Here is a tiny trained network, its code and every weight. The questions are about switching its units off for an input and a class, where a switched-off unit gives its printed mean instead of its output.

import numpy as np


def w(rows, s, z=0):
    codes = np.array(rows[::2]) - 128.0
    scale = np.full(codes.shape[1], s)
    scale[-1] = z or s
    return codes * scale


def f(y):
    return y / 2 * (1 + np.tanh(0.7978845608 * (y + 0.044715 * y**3)))


def log_softmax(a):
    a = a - a.max(-1, keepdims=True)
    return a - np.log(np.exp(a).sum(-1, keepdims=True))


def net(x, mask):
    res = np.array(x, float).reshape(1, 5) / 4 @ E
    y = f(res @ A[0][:, :-1].T + A[0][:, -1])
    res = res + np.where(mask, y, B[0][:, -1]) @ B[0][:, :-1]
    return log_softmax(res[-1] @ U[:, :-1].T + U[:, -1])


A, B = {}, {}
E = w([
[255,77,140],'x0',
[179,182,113],'x1',
[157,210,86],'x2',
[149,221,185],'x3',
[147,107,26],'x4',
],0.0093)
A[0] = w([
[105,226,184,98],'N1',
[208,78,158,86],'N2',
[115,212,120,193],'N3',
[229,88,127,150],'N4',
[73,60,140,131],'N5',
[145,54,183,253],'N6',
[152,190,195,66],'N7',
[98,229,216,144],'N8',
[124,71,89,175],'N9',
[139,140,60,163],'N10',
[125,136,2,218],'N11',
[31,83,139,219],'N12',
],0.0097,0.0046)
B[0] = w([
[189,253,115,215],'N1',
[171,72,185,182],'N2',
[194,141,51,207],'N3',
[181,24,177,215],'N4',
[100,104,148,204],'N5',
[61,123,246,240],'N6',
[161,169,161,180],'N7',
[138,255,121,249],'N8',
[101,113,137,206],'N9',
[99,77,57,174],'N10',
[65,56,69,243],'N11',
[85,128,106,254],'N12',
],0.0088,0.0072)
U = w([
[123,123,75,170],'0',
[113,114,84,251],'1',
[14,145,185,106],'2',
[156,64,2,114],'3',
[221,250,121,114],'4',
[228,115,109,84],'5',
[117,178,32,69],'6',
[200,79,187,94],'7',
],0.0086,0.013)

Each question gives the input, the list of numbers given to net, and the class t.
The units are the neurons (one row each of A and B). Each row of codes is followed by its name. A weight is (code - 128) times the scale printed after its matrix; where a second scale follows, it is the last column's (A, B and U).
mask holds one flag per neuron, in row order. A switched-off neuron (its flag False) gives its mean, the last column of its row in B, instead of its output. The means were averaged over made-up inputs and are rounded, as every weight is.
A unit's drop is (log p(t) with every unit on - log p(t) with that unit switched off) / (log p(t) with every unit on - log p(t) with every unit switched off).
The circuit of an input: a set's keep is (log p(t) with only the set's units on - log p(t) with every unit switched off) / (log p(t) with every unit on - log p(t) with every unit switched off). Starting from all 12 units, units are removed one at a time, each time the one whose removal leaves the highest keep (on an exact tie, the one counted first), for as long as the keep stays at least 0.8.
units of the circuit, in order: the units of the circuit, biggest drop first
top k neurons: the k neurons with the biggest drops, biggest first
drop of u: that unit's drop, to one decimal
input [2,-8,-8,1,7], class 2: units of the circuit, in order	(N6 N3)
input [-2,5,-6,1,-7], class 4: units of the circuit, in order	(N8 N1)
input [1,-3,-1,3,-1], class 4: units of the circuit, in order	(N11)
input [-1,0,0,-1,8], class 3: top 2 neurons	(N11 N6)
input [-3,8,7,5,7], class 3: top 3 neurons	(N11 N10 N3)
input [8,-6,-5,-6,0], class 7: top 2 neurons	(N4 N2)
input [-5,-4,-4,-6,4], class 2: top 2 neurons	(N3 N5)
input [2,5,-8,-2,2], class 2: top 2 neurons	(N6 N3)
input [-1,0,3,5,6], class 3: drop of N11	0.2
input [-6,3,0,-2,2], class 3: drop of N6	0.4
input [5,-3,-6,1,8], class 7: drop of N6	0.2
input [3,3,6,-4,3], class 3: drop of N6	0.1
